Below are the code and all the weights of a small trained network. Each question names an input and a target symbol and asks about switching units off, where a switched-off unit gives its printed mean instead of its output.

import numpy as np


def w(rows, s, z=0):
    codes = np.array(rows[::2]) - 128.0
    scale = np.full(codes.shape[1], s)
    scale[-1] = z or s
    return codes * scale


def f(y):
    return np.maximum(y, 0)


def softmax(a):
    e = np.exp(a - a.max(-1, keepdims=True))
    return e / e.sum(-1, keepdims=True)


def log_softmax(a):
    a = a - a.max(-1, keepdims=True)
    return a - np.log(np.exp(a).sum(-1, keepdims=True))


def net(x, mask):
    ids = ['ΘΛΠΣΦβγητ'.index(c) for c in x.split()]
    T = len(ids)
    res = E[ids] + P[:T]
    u = 0
    for l in range(2):
        q, k, v = (res @ M[l].T for M in (Q, K, V))
        z = softmax(np.where(np.tri(T) > 0, q @ k.T / 2**0.5, -1e9)) @ v
        res = res + np.where(mask[u], z, O[l][:, -1]) @ O[l][:, :-1]
        u += 1
        y = f(res @ A[l][:, :-1].T + A[l][:, -1])
        res = res + np.where(mask[u : u + 16], y, B[l][:, -1]) @ B[l][:, :-1]
        u += 16
    return log_softmax(res[-1] @ U[:, :-1].T + U[:, -1])


Q, K, V, O, A, B = {}, {}, {}, {}, {}, {}
E = w([
[149,159,184,172,179,41,106,115,88,77,72,105],'Θ',
[146,114,161,61,133,235,197,208,183,193,129,130],'Λ',
[112,48,189,79,183,184,152,212,185,112,151,121],'Π',
[139,136,189,89,144,94,1,57,219,167,134,84],'Σ',
[95,84,62,227,110,154,151,197,84,65,133,150],'Φ',
[200,239,67,120,139,142,111,101,161,251,156,173],'β',
[34,89,176,125,125,89,155,176,103,27,130,56],'γ',
[205,218,187,175,145,104,168,123,54,156,40,109],'η',
[120,118,90,60,93,78,186,39,70,142,73,212],'τ',
],0.0034)
P = w([
[126,106,63,148,244,172,72,162,158,118,3,52],'0',
[123,107,102,156,208,171,101,141,142,131,41,76],'1',
[120,114,121,151,177,166,126,131,144,132,74,90],'2',
[128,125,141,132,160,155,139,125,137,123,98,105],'3',
[126,132,143,132,146,139,148,121,139,117,116,124],'4',
[130,132,150,119,128,134,150,127,128,121,131,130],'5',
[137,137,161,118,115,120,151,127,124,124,149,145],'6',
[133,142,166,108,101,115,146,135,108,132,164,149],'7',
[135,152,176,103,90,104,140,149,107,132,176,161],'8',
[122,146,173,97,81,88,148,156,91,146,185,174],'9',
[119,154,182,87,74,78,140,173,75,157,196,178],'10',
],0.0021)
Q[0] = w([
[154,157,191,195,128,104,190,188,18,46,39,125],'0.h1',
[170,203,104,192,136,4,74,13,65,119,80,136],'0.h1',
],0.015)
K[0] = w([
[63,161,78,191,132,55,180,155,9,36,109,120],'0.h1',
[219,248,134,182,136,10,70,6,76,169,44,137],'0.h1',
],0.014)
V[0] = w([
[11,70,202,65,69,62,128,136,132,34,89,2],'0.h1',
[165,177,207,15,171,81,89,34,231,220,130,53],'0.h1',
],0.0083)
O[0] = w([
[156,184,79,139,253,184,119,60,66,111,209,229,126],'0.h1',
[134,163,173,135,100,218,142,231,42,60,60,206,8],'0.h1',
],0.004,0.0014)
A[0] = w([
[167,161,140,182,176,78,132,81,103,138,68,89,193],'0.n1',
[143,157,164,94,121,81,96,195,101,133,205,137,253],'0.n2',
[97,97,200,55,91,64,151,112,164,63,120,62,91],'0.n3',
[141,81,53,206,102,173,144,183,84,37,101,148,91],'0.n4',
[78,65,90,53,102,99,162,59,87,145,40,215,156],'0.n5',
[132,153,200,108,27,176,152,153,94,123,127,120,95],'0.n6',
[158,212,76,124,130,195,153,147,128,225,108,99,142],'0.n7',
[123,92,93,108,180,107,127,126,178,105,138,109,173],'0.n8',
[126,176,75,173,122,163,165,185,77,104,119,172,87],'0.n9',
[59,80,157,159,128,132,67,164,136,100,90,22,160],'0.n10',
[114,117,135,103,123,77,56,133,168,129,83,93,116],'0.n11',
[116,136,92,146,98,112,114,16,137,153,254,102,93],'0.n12',
[169,97,68,171,53,73,150,170,166,170,145,117,106],'0.n13',
[226,188,133,69,196,137,68,34,202,249,143,138,131],'0.n14',
[97,110,127,147,181,105,73,136,138,64,126,105,216],'0.n15',
[123,61,140,105,189,187,158,159,176,146,127,109,139],'0.n16',
],0.0081,0.0021)
B[0] = w([
[155,151,143,200,142,75,204,131,106,99,116,128,212],'0.n1',
[77,105,192,150,76,70,124,171,163,205,196,193,251],'0.n2',
[127,120,52,183,190,184,133,114,122,101,116,40,156],'0.n3',
[89,102,60,195,151,181,139,77,170,180,98,66,162],'0.n4',
[110,154,84,32,119,99,161,118,119,155,71,138,153],'0.n5',
[85,111,199,129,32,104,78,78,67,177,172,184,170],'0.n6',
[189,167,78,166,98,161,156,173,178,149,110,164,205],'0.n7',
[80,147,142,92,119,170,112,186,94,106,134,125,213],'0.n8',
[143,127,88,161,164,168,115,105,143,134,74,55,147],'0.n9',
[154,132,55,164,204,205,169,111,123,83,103,85,211],'0.n10',
[124,115,77,187,133,114,121,109,173,164,129,126,156],'0.n11',
[159,156,243,71,53,125,85,146,111,120,100,196,199],'0.n12',
[122,187,207,95,122,128,86,125,113,124,171,167,192],'0.n13',
[116,125,9,190,188,213,176,141,162,105,80,64,187],'0.n14',
[74,110,138,178,102,140,131,109,119,67,152,96,242],'0.n15',
[129,74,152,83,146,200,163,144,137,144,115,88,189],'0.n16',
],0.011,0.0022)
Q[1] = w([
[169,81,82,20,89,240,136,160,186,240,115,152],'1.h1',
[230,219,57,166,54,98,151,109,122,250,31,183],'1.h1',
],0.024)
K[1] = w([
[164,129,132,5,134,218,121,199,168,165,141,142],'1.h1',
[232,211,103,145,125,64,158,139,136,142,73,187],'1.h1',
],0.029)
V[1] = w([
[171,143,60,181,117,165,2,152,248,182,171,190],'1.h1',
[173,98,10,120,241,182,121,56,129,72,34,43],'1.h1',
],0.0076)
O[1] = w([
[46,55,165,120,124,59,133,106,53,2,167,68,104],'1.h1',
[93,97,122,131,34,53,148,164,99,208,179,223,255],'1.h1',
],0.004,0.0047)
A[1] = w([
[109,129,157,158,127,129,141,110,153,90,155,123,209],'1.n1',
[136,121,157,169,153,126,127,148,132,128,120,159,209],'1.n2',
[121,133,32,190,160,169,155,140,138,137,137,71,112],'1.n3',
[187,133,237,13,92,57,38,122,82,85,152,201,36],'1.n4',
[169,139,196,128,201,182,158,101,110,98,101,97,154],'1.n5',
[124,113,11,212,192,197,122,94,179,157,94,34,124],'1.n6',
[134,197,253,35,47,97,2,106,81,67,162,195,110],'1.n7',
[106,106,137,112,125,104,144,111,109,102,115,118,115],'1.n8',
[100,143,212,110,100,154,60,108,143,98,108,192,188],'1.n9',
[74,68,149,83,131,61,168,81,66,64,105,97,108],'1.n10',
[140,144,101,125,178,189,166,151,97,29,69,91,159],'1.n11',
[139,127,233,120,75,106,125,150,84,128,169,198,177],'1.n12',
[98,93,7,231,136,192,164,131,188,116,133,99,198],'1.n13',
[132,149,166,174,143,123,123,163,121,139,124,142,251],'1.n14',
[164,151,178,125,133,149,146,144,157,74,111,64,191],'1.n15',
[105,173,64,46,129,109,139,85,170,163,64,183,123],'1.n16',
],0.0082,0.0029)
B[1] = w([
[196,150,148,108,88,138,151,163,131,191,109,162,184],'1.n1',
[109,110,185,108,90,159,120,139,122,123,149,100,191],'1.n2',
[154,99,119,118,91,120,97,117,151,110,141,208,185],'1.n3',
[31,200,112,186,177,144,156,101,100,206,79,54,151],'1.n4',
[50,108,137,164,132,123,117,109,115,157,77,167,143],'1.n5',
[121,47,102,147,106,98,102,70,143,71,132,252,191],'1.n6',
[146,28,88,154,108,115,98,95,171,83,107,253,175],'1.n7',
[109,126,103,114,100,134,140,106,149,120,130,105,132],'1.n8',
[183,151,145,96,118,117,143,170,122,123,170,105,172],'1.n9',
[77,123,60,85,50,148,163,66,184,108,131,66,140],'1.n10',
[102,74,95,201,116,109,88,81,156,123,87,203,158],'1.n11',
[214,153,153,75,134,119,136,152,107,61,160,66,215],'1.n12',
[60,170,192,177,164,137,131,131,98,188,62,55,254],'1.n13',
[112,94,191,65,100,204,124,149,150,151,147,112,222],'1.n14',
[58,125,160,168,94,121,120,125,106,171,110,134,151],'1.n15',
[112,156,101,44,178,61,75,177,88,132,93,169,144],'1.n16',
],0.012,0.0065)
U = w([
[95,86,139,171,115,143,99,98,142,156,96,181,205],'Θ',
[119,211,158,115,138,169,175,162,77,191,134,2,222],'Λ',
[181,75,136,95,101,126,109,143,163,57,162,188,197],'Π',
[134,130,117,135,145,123,123,118,128,119,132,127,14],'Σ',
[132,129,114,135,144,123,125,120,129,116,130,121,4],'Φ',
[115,123,101,110,113,112,148,95,149,102,124,109,97],'β',
[133,137,116,133,142,124,128,118,130,118,130,121,19],'γ',
[135,133,116,137,144,122,125,117,128,116,133,123,6],'η',
[130,149,112,109,159,93,103,140,97,136,115,150,109],'τ',
],0.0082,0.0023)

Each question gives the input, a string of symbols that net reads in full, and the target symbol t.
The units are the heads (2 rows each of Q, K, V and O) and the neurons (one row each of A and B). Each row of codes is followed by its name. A weight is (code - 128) times the scale printed after its matrix; where a second scale follows, it is the last column's (O, A, B and U).
mask holds one flag per unit, layer by layer, with each layer's heads first. A switched-off unit (its flag False) gives its mean, the last column of its rows in O or B, instead of its output. The means were averaged over made-up inputs and are rounded, as every weight is.
A unit's drop is (log p(t) with every unit on - log p(t) with that unit switched off) / (log p(t) with every unit on - log p(t) with every unit switched off).
The circuit of an input: a set's keep is (log p(t) with only the set's units on - log p(t) with every unit switched off) / (log p(t) with every unit on - log p(t) with every unit switched off). Starting from the 12 units with the biggest drops (on a tie, the unit counted first), units are removed one at a time, each time the one whose removal leaves the highest keep (on an exact tie, the one counted first), for as long as the keep stays at least 0.8.
units of the circuit, in order: the units of the circuit, biggest drop first
most important unit: the unit with the biggest drop
top k neurons: the k neurons with the biggest drops, biggest first
top k neurons in layer l: the k neurons of layer l with the biggest drops, biggest first
input Π Φ γ γ β Φ Σ γ Φ Θ Λ, target Θ: top 4 neurons : [0.n15, 0.n7, 0.n16, 1.n12]
input Φ Φ β Θ γ τ Φ Λ η, target Θ: top 2 neurons : [0.n1, 1.n12]
input η η Φ β Θ Φ Σ Σ Θ η, target Π: top 2 neurons in layer 0 : [0.n10, 0.n6]
input Σ Φ Π Θ Σ, target Λ: top 2 neurons in layer 1 : [1.n6, 1.n7]
input Φ γ Λ Φ η β Θ β γ η, target Λ: units of the circuit, in order : [1.n6]
input Φ Φ γ γ Θ Π β Φ τ, target β: units of the circuit, in order : [0.n7, 1.h1, 1.n10, 0.n5]
input Λ Λ β Σ Θ Θ Φ Θ η Λ, target Π: units of the circuit, in order : [1.n13, 1.n12, 0.n6]
input Φ γ Φ, target Λ: units of the circuit, in order : [0.h1, 0.n12, 1.n6, 1.n7]
input Φ Λ η Φ β Φ Φ Φ τ, target β: units of the circuit, in order : [0.n7, 0.n5, 1.h1, 1.n10]
input τ Φ Λ Φ Λ γ γ Φ Σ γ γ, target Π: top 3 neurons : [1.n7, 1.n13, 0.n12]
input Φ β β Φ Σ γ Φ Σ Φ, target Π: top 2 neurons : [1.n7, 1.n13]
input Θ Φ Θ, target Λ: units of the circuit, in order : [1.n6, 1.n7]
input γ Φ Φ Λ Σ Φ Φ Π Λ τ Π, target Λ: top 2 neurons in layer 0 : [0.n12, 0.n13]
input β Φ Σ Λ Φ γ τ Φ Σ Φ Σ, target Π: top 4 neurons : [0.n6, 1.n13, 1.n7, 0.n2]
input Λ β Φ γ τ γ, target Λ: most important unit : 0.h1
input γ Λ β Σ Π β Σ Σ, target Π: top 3 neurons : [0.n6, 1.n13, 0.n2]
input η Φ γ τ, target τ: top 3 neurons : [1.n16, 0.n5, 0.n15]
input Φ Σ Φ, target Λ: top 2 neurons : [0.n10, 1.n6]
input Λ τ Σ β τ Φ β Λ γ Λ, target Π: top 4 neurons : [1.n7, 1.n13, 1.n12, 0.n6]
input γ β β Σ β Φ γ Φ Π Φ Π, target Λ: top 2 neurons in layer 0 : [0.n14, 0.n2]
input η β β Θ β Φ β γ Σ γ Λ, target Θ: most important unit : 1.h1
input γ Φ β γ Φ Φ τ η β τ γ, target Π: top 2 neurons : [0.n12, 0.n2]
input Σ γ β Φ Φ β, target Λ: top 3 neurons in layer 1 : [1.n6, 1.n7, 1.n3]
input Φ Σ Φ Φ Φ γ Π γ, target Λ: top 4 neurons in layer 1 : [1.n6, 1.n3, 1.n7, 1.n11]
input Φ Φ Φ Φ Φ γ γ Π Λ Φ, target Π: top 4 neurons : [1.n7, 1.n12, 1.n13, 1.n9]
input γ β Φ Φ Φ β β β β β, target Π: top 3 neurons in layer 1 : [1.n7, 1.n12, 1.n13]
input γ Λ Λ, target Λ: top 3 neurons : [1.n6, 1.n7, 0.n6]
input Φ β η Λ Φ τ Σ η, target Λ: most important unit : 0.n1
input γ Θ γ β γ β, target Λ: top 2 neurons : [0.n14, 1.n6]
input Φ Θ Σ Θ, target Λ: top 2 neurons : [1.n6, 1.n7]
